Below is a small trained network, with its code and all its weights. Each question gives an input and a target symbol and asks what happens when units are switched off, that is, made to give their printed mean instead of their output.

import numpy as np


def w(rows, s, z=0):
    codes = np.array(rows[::2]) - 128.0
    scale = np.full(codes.shape[1], s)
    scale[-1] = z or s
    return codes * scale


def f(y):
    return y / 2 * (1 + np.tanh(0.7978845608 * (y + 0.044715 * y**3)))


def softmax(a):
    e = np.exp(a - a.max(-1, keepdims=True))
    return e / e.sum(-1, keepdims=True)


def log_softmax(a):
    a = a - a.max(-1, keepdims=True)
    return a - np.log(np.exp(a).sum(-1, keepdims=True))


def net(x, mask):
    ids = ['αβγδεζλμξπστφψω'.index(c) for c in x.split()]
    T = len(ids)
    res = E[ids] + P[:T]
    u = 0
    for l in range(2):
        q, k, v = (res @ M[l].T for M in (Q, K, V))
        z = softmax(np.where(np.tri(T) > 0, q @ k.T / 4**0.5, -1e9)) @ v
        res = res + np.where(mask[u], z, O[l][:, -1]) @ O[l][:, :-1]
        u += 1
        y = f(res @ A[l][:, :-1].T + A[l][:, -1])
        res = res + np.where(mask[u : u + 8], y, B[l][:, -1]) @ B[l][:, :-1]
        u += 8
    return log_softmax(res[-1] @ U[:, :-1].T + U[:, -1])


Q, K, V, O, A, B = {}, {}, {}, {}, {}, {}
E = w([
[109,214,96,226,134,124],'α',
[102,70,65,169,196,238],'β',
[174,205,159,224,51,143],'γ',
[220,205,137,115,149,107],'δ',
[156,199,70,145,150,59],'ε',
[140,200,10,144,221,182],'ζ',
[230,134,6,82,93,124],'λ',
[88,104,41,155,137,89],'μ',
[111,116,158,159,200,62],'ξ',
[106,154,138,232,162,193],'π',
[140,53,141,164,116,143],'σ',
[178,84,85,61,205,71],'τ',
[189,110,170,159,167,253],'φ',
[56,165,226,70,156,156],'ψ',
[172,123,63,165,55,153],'ω',
],0.012)
P = w([
[113,54,188,240,128,3],'0',
[196,181,69,179,193,189],'1',
[193,185,76,174,199,192],'2',
[193,193,83,170,188,187],'3',
[184,192,86,178,191,188],'4',
[186,193,94,168,191,186],'5',
[180,191,92,167,194,183],'6',
[177,189,95,162,193,186],'7',
[176,196,97,165,191,182],'8',
],0.0051)
Q[0] = w([
[108,51,150,49,111,78],'0.h0',
[178,165,112,166,244,165],'0.h0',
[161,183,61,132,143,249],'0.h0',
[67,104,165,156,139,182],'0.h0',
],0.014)
K[0] = w([
[207,38,87,153,201,95],'0.h0',
[24,161,207,2,152,121],'0.h0',
[56,173,119,9,87,227],'0.h0',
[90,85,164,176,149,169],'0.h0',
],0.014)
V[0] = w([
[202,164,65,180,108,75],'0.h0',
[158,185,92,185,112,254],'0.h0',
[80,120,188,78,85,72],'0.h0',
[150,97,173,228,132,82],'0.h0',
],0.0077)
O[0] = w([
[101,190,123,30,8,25,117],'0.h0',
[78,179,128,63,75,253,254],'0.h0',
[201,133,144,226,179,93,33],'0.h0',
[88,133,252,163,88,49,138],'0.h0',
],0.0056,0.004)
A[0] = w([
[141,137,143,120,87,31,115],'0.n0',
[12,143,134,134,138,97,193],'0.n1',
[67,182,162,89,139,92,182],'0.n2',
[138,119,213,73,92,131,244],'0.n3',
[53,25,124,111,110,98,253],'0.n4',
[180,129,149,210,160,151,222],'0.n5',
[206,136,83,110,136,83,138],'0.n6',
[69,152,210,174,97,160,165],'0.n7',
],0.011,0.0065)
B[0] = w([
[22,159,156,83,112,15,150],'0.n0',
[141,96,73,199,163,69,171],'0.n1',
[182,178,112,186,162,8,175],'0.n2',
[205,53,214,93,91,98,177],'0.n3',
[105,2,68,106,115,102,154],'0.n4',
[115,60,145,94,130,86,254],'0.n5',
[57,97,160,69,178,132,161],'0.n6',
[79,94,180,187,111,207,192],'0.n7',
],0.0093,0.0097)
Q[1] = w([
[164,104,148,187,151,80],'1.h0',
[238,75,134,122,126,153],'1.h0',
[145,134,148,77,93,47],'1.h0',
[44,133,142,105,11,110],'1.h0',
],0.011)
K[1] = w([
[154,103,165,175,162,107],'1.h0',
[129,50,194,80,88,123],'1.h0',
[253,133,96,108,151,104],'1.h0',
[254,153,61,158,70,172],'1.h0',
],0.01)
V[1] = w([
[130,182,131,196,45,194],'1.h0',
[204,64,32,172,217,169],'1.h0',
[130,207,192,75,230,112],'1.h0',
[131,189,50,253,148,90],'1.h0',
],0.0061)
O[1] = w([
[104,44,85,170,140,187,2],'1.h0',
[254,113,140,140,241,142,36],'1.h0',
[25,102,252,15,144,91,65],'1.h0',
[54,180,108,192,250,188,105],'1.h0',
],0.0064,0.0095)
A[1] = w([
[123,158,191,97,164,79,247],'1.n0',
[210,203,139,110,170,151,155],'1.n1',
[69,151,91,138,77,134,218],'1.n2',
[159,103,182,178,160,96,53],'1.n3',
[255,125,162,136,88,112,82],'1.n4',
[66,81,178,109,106,45,61],'1.n5',
[155,147,107,200,177,90,52],'1.n6',
[152,84,250,198,108,163,254],'1.n7',
],0.0085,0.0049)
B[1] = w([
[132,110,158,136,172,92,232],'1.n0',
[41,220,108,93,68,137,156],'1.n1',
[151,154,120,200,85,117,205],'1.n2',
[147,194,158,147,142,188,165],'1.n3',
[112,110,254,186,98,140,199],'1.n4',
[176,123,109,109,141,233,248],'1.n5',
[173,156,137,90,131,190,178],'1.n6',
[43,122,49,79,150,107,241],'1.n7',
],0.0089,0.012)
U = w([
[227,177,137,172,47,122,110],'α',
[166,165,190,84,99,117,85],'β',
[91,168,110,129,128,2,162],'γ',
[80,146,126,158,70,115,62],'δ',
[54,156,186,131,143,160,80],'ε',
[176,185,155,202,120,187,65],'ζ',
[155,98,25,145,129,26,253],'λ',
[153,128,72,45,79,119,169],'μ',
[94,53,74,52,186,85,183],'ξ',
[138,207,80,84,129,157,78],'π',
[180,93,82,108,150,216,134],'σ',
[153,40,132,157,109,79,192],'τ',
[53,89,103,173,179,137,79],'φ',
[168,107,189,185,198,120,194],'ψ',
[100,105,163,80,113,224,14],'ω',
],0.0089,0.0064)

Each question gives the input, a string of symbols that net reads in full, and the target symbol t.
The units are the heads (4 rows each of Q, K, V and O) and the neurons (one row each of A and B). Each row of codes is followed by its name. A weight is (code - 128) times the scale printed after its matrix; where a second scale follows, it is the last column's (O, A, B and U).
mask holds one flag per unit, layer by layer, with each layer's heads first. A switched-off unit (its flag False) gives its mean, the last column of its rows in O or B, instead of its output. The means were averaged over made-up inputs and are rounded, as every weight is.
A unit's drop is (log p(t) with every unit on - log p(t) with that unit switched off) / (log p(t) with every unit on - log p(t) with every unit switched off).
The circuit of an input: a set's keep is (log p(t) with only the set's units on - log p(t) with every unit switched off) / (log p(t) with every unit on - log p(t) with every unit switched off). Starting from the 12 units with the biggest drops (on a tie, the unit counted first), units are removed one at a time, each time the one whose removal leaves the highest keep (on an exact tie, the one counted first), for as long as the keep stays at least 0.8.
units of the circuit, in order: the units of the circuit, biggest drop first
unit that matters most: the unit with the biggest drop
k most important neurons: the k neurons with the biggest drops, biggest first
k most important neurons of layer l: the k neurons of layer l with the biggest drops, biggest first
input ζ β ψ λ τ ζ ζ, target ξ: units of the circuit, in order	(0.n5; 0.h0; 1.h0; 1.n2)
input ζ ψ φ φ δ, target ξ: unit that matters most	0.h0
input τ ψ β σ α, target β: 2 most important neurons	(0.n6; 0.n0)
input γ ζ δ ψ ψ ξ ψ, target δ: units of the circuit, in order	(0.n0; 0.h0; 1.h0; 1.n2)
input ε β α τ φ ψ ζ, target ε: units of the circuit, in order	(0.n0; 1.h0; 0.h0)
input ξ ψ τ, target γ: 3 most important neurons	(0.n4; 0.n0; 0.n1)
input γ ξ α ζ ξ τ ψ, target δ: 2 most important neurons of layer 0	(0.n0; 0.n7)
input λ ζ ψ τ δ β, target μ: 3 most important neurons	(0.n0; 0.n6; 1.n4)
input σ ψ λ φ σ λ β δ π, target α: units of the circuit, in order	(1.h0; 0.h0; 0.n4; 0.n0)
input λ ψ ω ε ζ, target μ: 2 most important neurons of layer 0	(0.n0; 0.n6)
input π ω φ, target ω: 3 most important neurons of layer 0	(0.n1; 0.n3; 0.n2)
input μ ψ α ζ ε, target π: 2 most important neurons of layer 0	(0.n4; 0.n1)
input α ψ α ξ, target φ: 2 most important neurons	(0.n0; 0.n2)
input ζ τ φ ξ φ α β ε, target γ: most important neuron of layer 1	(1.n5)
input γ γ ζ μ ζ ξ ε σ, target τ: 2 most important neurons of layer 0	(0.n3; 0.n0)
input π π σ π δ π δ, target β: 2 most important neurons of layer 0	(0.n3; 0.n7)
input ζ β λ σ φ ξ σ σ τ, target ξ: 4 most important neurons	(0.n6; 1.n2; 1.n4; 0.n7)
input γ μ ζ β γ, target δ: 3 most important neurons of layer 0	(0.n3; 0.n7; 0.n6)
input ε ψ π π δ, target ε: units of the circuit, in order	(1.h0; 0.n0; 0.h0)
input μ ξ φ ψ, target π: most important neuron of layer 1	(1.n1)
input φ ω ψ ξ ψ φ ε ψ ω, target τ: 2 most important neurons of layer 1	(1.n4; 1.n5)
input ψ α ε ε ξ φ σ ζ, target ψ: 2 most important neurons	(0.n5; 1.n7)
input φ λ π ω μ λ ε π τ, target ξ: units of the circuit, in order	(0.h0; 0.n6; 1.n2)
input π δ σ, target τ: 3 most important neurons of layer 0	(0.n0; 0.n3; 0.n4)
